Here is a tiny trained network, its code and every weight. The questions are about switching its units off for an input and a class, where a switched-off unit gives its printed mean instead of its output.

import numpy as np


def w(rows, s, z=0):
    codes = np.array(rows[::2]) - 128.0
    scale = np.full(codes.shape[1], s)
    scale[-1] = z or s
    return codes * scale


def norm(h):
    return h / np.sqrt((h * h).mean(-1, keepdims=True) + 1e-5)


def f(y):
    return np.maximum(y, 0)


def log_softmax(a):
    a = a - a.max(-1, keepdims=True)
    return a - np.log(np.exp(a).sum(-1, keepdims=True))


def net(x, mask):
    res = np.array(x, float).reshape(1, 2) / 4 @ E
    u = 0
    for l in range(4):
        y = f(norm(res) @ A[l][:, :-1].T + A[l][:, -1])
        res = res + np.where(mask[u : u + 6], y, B[l][:, -1]) @ B[l][:, :-1]
        u += 6
    return log_softmax(norm(res)[-1] @ U[:, :-1].T + U[:, -1])


A, B = {}, {}
E = w([
[191,193,98,169,187,87],'x0',
[1,192,64,125,96,49],'x1',
],0.0072)
A[0] = w([
[154,168,127,94,133,40,93],'0.n1',
[47,108,138,7,34,123,132],'0.n2',
[121,121,86,172,159,133,1],'0.n3',
[177,68,179,177,86,201,52],'0.n4',
[102,104,156,34,94,97,166],'0.n5',
[182,65,197,153,141,212,118],'0.n6',
],0.013,0.01)
B[0] = w([
[146,117,112,153,169,122,173],'0.n1',
[24,81,95,245,62,67,252],'0.n2',
[154,110,61,97,91,102,128],'0.n3',
[171,207,173,49,76,194,204],'0.n4',
[111,122,76,188,137,115,203],'0.n5',
[208,155,188,6,168,206,253],'0.n6',
],0.012,0.011)
A[1] = w([
[118,134,76,184,171,55,131],'1.n1',
[231,182,178,46,144,162,64],'1.n2',
[69,103,253,143,210,132,11],'1.n3',
[28,121,146,142,40,141,151],'1.n4',
[101,99,171,64,84,198,91],'1.n5',
[207,171,151,56,154,187,59],'1.n6',
],0.012,0.011)
B[1] = w([
[58,119,75,89,165,104,247],'1.n1',
[179,4,125,49,137,122,251],'1.n2',
[10,27,208,112,114,238,128],'1.n3',
[111,100,204,190,20,160,219],'1.n4',
[85,230,207,93,138,46,183],'1.n5',
[170,10,150,83,187,172,232],'1.n6',
],0.012,0.011)
A[2] = w([
[142,164,100,30,213,135,55],'2.n1',
[242,87,123,177,102,150,201],'2.n2',
[159,226,152,166,107,115,23],'2.n3',
[203,141,153,5,142,110,194],'2.n4',
[101,126,197,153,107,170,67],'2.n5',
[147,184,115,103,234,128,3],'2.n6',
],0.014,0.0059)
B[2] = w([
[158,182,120,188,166,169,210],'2.n1',
[169,131,182,7,127,170,173],'2.n2',
[102,82,169,116,122,120,129],'2.n3',
[98,79,76,151,179,202,252],'2.n4',
[118,190,116,84,102,110,144],'2.n5',
[164,172,99,97,138,182,154],'2.n6',
],0.019,0.014)
A[3] = w([
[215,39,176,89,32,223,202],'3.n1',
[173,29,186,15,199,182,197],'3.n2',
[180,194,128,144,223,100,86],'3.n3',
[208,42,137,78,189,180,1],'3.n4',
[164,180,183,248,92,29,37],'3.n5',
[118,114,95,117,246,184,118],'3.n6',
],0.013,0.0097)
B[3] = w([
[249,156,216,95,208,216,215],'3.n1',
[99,55,9,20,198,26,249],'3.n2',
[244,211,40,140,153,144,154],'3.n3',
[147,40,137,17,204,160,189],'3.n4',
[200,2,36,40,102,77,143],'3.n5',
[84,139,65,147,103,42,210],'3.n6',
],0.012,0.02)
U = w([
[30,51,51,214,27,51,226],'0',
[201,208,3,183,209,119,220],'1',
[152,176,206,206,193,62,5],'2',
[150,157,223,227,209,66,5],'3',
[122,116,187,219,198,144,5],'4',
[224,37,108,19,193,206,228],'5',
[172,111,235,119,32,201,177],'6',
[176,164,191,233,197,125,5],'7',
],0.018,0.013)

Each question gives the input, the list of numbers given to net, and the class t.
The units are the neurons (one row each of A and B). Each row of codes is followed by its name. A weight is (code - 128) times the scale printed after its matrix; where a second scale follows, it is the last column's (A, B and U).
mask holds one flag per neuron, layer by layer. A switched-off neuron (its flag False) gives its mean, the last column of its row in B, instead of its output. The means were averaged over made-up inputs and are rounded, as every weight is.
A unit's drop is (log p(t) with every unit on - log p(t) with that unit switched off) / (log p(t) with every unit on - log p(t) with every unit switched off).
most important unit: the unit with the biggest drop
top k neurons: the k neurons with the biggest drops, biggest first
k most important neurons of layer l: the k neurons of layer l with the biggest drops, biggest first
drop when u is switched off: that unit's drop, to one decimal
input [5,3], class 1: top 2 neurons : (0.n2 0.n6)
input [3,6], class 0: most important unit : 0.n6
input [6,2], class 1: top 3 neurons : (0.n6 0.n2 0.n4)
input [4,1], class 1: top 4 neurons : (0.n2 0.n6 0.n4 1.n4)
input [8,0], class 1: 2 most important neurons of layer 0 : (0.n6 0.n4)
input [0,0], class 0: top 4 neurons : (3.n1 0.n6 0.n4 0.n1)
input [6,1], class 1: top 3 neurons : (0.n6 0.n2 0.n4)
input [7,8], class 1: top 2 neurons : (0.n2 0.n6)
input [8,8], class 1: top 3 neurons : (0.n2 0.n6 1.n4)
input [4,6], class 1: drop when 0.n1 is switched off : 1.0
input [-5,2], class 0: drop when 1.n1 is switched off : 0.0
input [7,6], class 1: drop when 0.n6 is switched off : 1.0
